Below is a small trained network, with its code and all its weights. Each question gives an input and a target symbol and asks what happens when units are switched off, that is, made to give their printed mean instead of their output.

import numpy as np


def w(rows, s, z=0):
    codes = np.array(rows[::2]) - 128.0
    scale = np.full(codes.shape[1], s)
    scale[-1] = z or s
    return codes * scale


def f(y):
    return np.maximum(y, 0)


def softmax(a):
    e = np.exp(a - a.max(-1, keepdims=True))
    return e / e.sum(-1, keepdims=True)


def log_softmax(a):
    a = a - a.max(-1, keepdims=True)
    return a - np.log(np.exp(a).sum(-1, keepdims=True))


def net(x, mask):
    ids = ['αγδεμπτψω'.index(c) for c in x.split()]
    T = len(ids)
    res = E[ids] + P[:T]
    r = res
    for j in range(2):
        rows = slice(4 * j, 4 * j + 4)
        q, k, v = (r @ M[0][rows].T for M in (Q, K, V))
        z = softmax(np.where(np.tri(T) > 0, q @ k.T / 4**0.5, -1e9)) @ v
        o = O[0][rows]
        res = res + np.where(mask[j], z, o[:, -1]) @ o[:, :-1]
    y = f(res @ A[0][:, :-1].T + A[0][:, -1])
    res = res + np.where(mask[2:14], y, B[0][:, -1]) @ B[0][:, :-1]
    return log_softmax(res[-1] @ U[:, :-1].T + U[:, -1])


Q, K, V, O, A, B = {}, {}, {}, {}, {}, {}
E = w([
[129,140,112],'α',
[92,141,101],'γ',
[92,126,90],'δ',
[57,123,77],'ε',
[130,158,126],'μ',
[42,138,81],'π',
[10,148,77],'τ',
[202,210,191],'ψ',
[21,206,132],'ω',
],0.012)
P = w([
[135,101,131],'0',
[118,75,169],'1',
[117,135,138],'2',
[145,119,91],'3',
[92,129,175],'4',
[109,62,198],'5',
[113,166,133],'6',
[154,137,56],'7',
[74,146,198],'8',
[100,49,227],'9',
[94,188,124],'10',
[148,149,2],'11',
[99,160,208],'12',
],0.017)
Q[0] = w([
[106,81,217],'h0',
[186,111,55],'h0',
[123,11,229],'h0',
[55,148,224],'h0',
[141,174,61],'h1',
[88,63,175],'h1',
[58,4,227],'h1',
[117,167,127],'h1',
],0.016)
K[0] = w([
[160,166,64],'h0',
[145,63,141],'h0',
[186,160,6],'h0',
[109,211,109],'h0',
[116,90,146],'h1',
[150,170,67],'h1',
[166,208,21],'h1',
[151,116,165],'h1',
],0.021)
V[0] = w([
[12,92,116],'h0',
[170,111,124],'h0',
[110,253,176],'h0',
[26,202,175],'h0',
[147,57,121],'h1',
[170,89,120],'h1',
[61,195,183],'h1',
[105,215,115],'h1',
],0.017)
O[0] = w([
[82,35,138,230],'h0',
[110,166,113,83],'h0',
[252,116,178,184],'h0',
[170,77,175,255],'h0',
[50,155,102,136],'h1',
[104,128,98,111],'h1',
[252,156,192,163],'h1',
[184,80,153,113],'h1',
],0.02,0.0072)
A[0] = w([
[122,36,107,124],'n0',
[36,101,172,76],'n1',
[219,122,118,52],'n2',
[48,254,100,1],'n3',
[151,151,50,160],'n4',
[196,67,52,97],'n5',
[183,91,21,209],'n6',
[33,74,142,95],'n7',
[62,148,131,198],'n8',
[88,114,189,137],'n9',
[67,169,102,183],'n10',
[167,72,173,227],'n11',
],0.0059,0.0097)
B[0] = w([
[176,130,128,195],'n0',
[190,118,92,177],'n1',
[48,41,111,188],'n2',
[195,254,3,143],'n3',
[79,114,150,143],'n4',
[166,78,169,155],'n5',
[117,207,192,150],'n6',
[199,128,91,196],'n7',
[38,71,169,175],'n8',
[115,109,112,171],'n9',
[58,87,178,168],'n10',
[116,242,99,252],'n11',
],0.019,0.021)
U = w([
[109,169,12,3],'α',
[106,50,137,106],'γ',
[126,85,31,69],'δ',
[144,16,97,68],'ε',
[58,99,174,148],'μ',
[178,75,39,203],'π',
[224,127,3,48],'τ',
[134,220,121,209],'ψ',
[168,57,193,77],'ω',
],0.0049,0.0051)

Each question gives the input, a string of symbols that net reads in full, and the target symbol t.
The units are the heads (4 rows each of Q, K, V and O) and the neurons (one row each of A and B). Each row of codes is followed by its name. A weight is (code - 128) times the scale printed after its matrix; where a second scale follows, it is the last column's (O, A, B and U).
mask holds one flag per unit, heads first, then neurons. A switched-off unit (its flag False) gives its mean, the last column of its rows in O or B, instead of its output. The means were averaged over made-up inputs and are rounded, as every weight is.
A unit's drop is (log p(t) with every unit on - log p(t) with that unit switched off) / (log p(t) with every unit on - log p(t) with every unit switched off).
The circuit of an input: a set's keep is (log p(t) with only the set's units on - log p(t) with every unit switched off) / (log p(t) with every unit on - log p(t) with every unit switched off). Starting from the 12 units with the biggest drops (on a tie, the unit counted first), units are removed one at a time, each time the one whose removal leaves the highest keep (on an exact tie, the one counted first), for as long as the keep stays at least 0.8.
units of the circuit, in order: the units of the circuit, biggest drop first
most important unit: the unit with the biggest drop
k most important neurons: the k neurons with the biggest drops, biggest first
which heads matter: for each layer, one digit per head in row order, 1 if its drop is at least 0.15 and else 0, layers parted by /
input τ ω τ γ, target ω: units of the circuit, in order : [h0 h1]
input α ψ γ ω α ψ, target ω: most important unit : n2
input μ μ π δ π, target π: units of the circuit, in order : [h0 h1 n7 n1]
input ψ τ ψ τ ψ ψ α ψ, target ψ: which heads matter : 00
input α ψ α α ω ω γ ψ ε α π μ, target α: which heads matter : 11
input ε ψ μ α μ, target μ: units of the circuit, in order : [n7 n1]
input τ μ μ δ ε ω ψ π α δ, target π: units of the circuit, in order : [h0 n7 h1 n1]
input μ γ ω α μ α ε ε, target α: units of the circuit, in order : [h1 h0]
input γ ε ψ π δ, target ψ: units of the circuit, in order : [n2 h0]
input μ α ψ τ τ μ ε, target τ: which heads matter : 10
input π τ γ ε ε ψ ε, target ψ: which heads matter : 00
input δ ψ π ψ ψ ψ μ μ α, target μ: which heads matter : 11
input ε μ μ π ε δ μ ε γ τ, target ε: which heads matter : 11
input α π π ε ε ψ ω π ω α δ ω α, target ω: units of the circuit, in order : [h1]
input π ψ ψ ω, target ψ: which heads matter : 00
input γ ω μ τ ψ ω ψ ε ε, target ψ: units of the circuit, in order : [h0 n7]
input ψ δ γ δ μ π, target δ: 2 most important neurons : [n3 n11]
input τ ε ε δ τ γ, target δ: which heads matter : 11
input μ τ γ α α ψ ψ δ π ψ μ ω δ, target ω: which heads matter : 11
input ψ ψ ε δ, target ψ: most important unit : n6
input γ γ ψ π γ, target ψ: which heads matter : 00
input γ ε γ δ ψ μ α ω, target μ: 3 most important neurons : [n11 n10 n8]
input π α τ μ ε ψ ψ ω γ, target ω: 3 most important neurons : [n2 n5 n3]
input τ ψ τ ψ γ α ε ψ γ, target ψ: which heads matter : 10
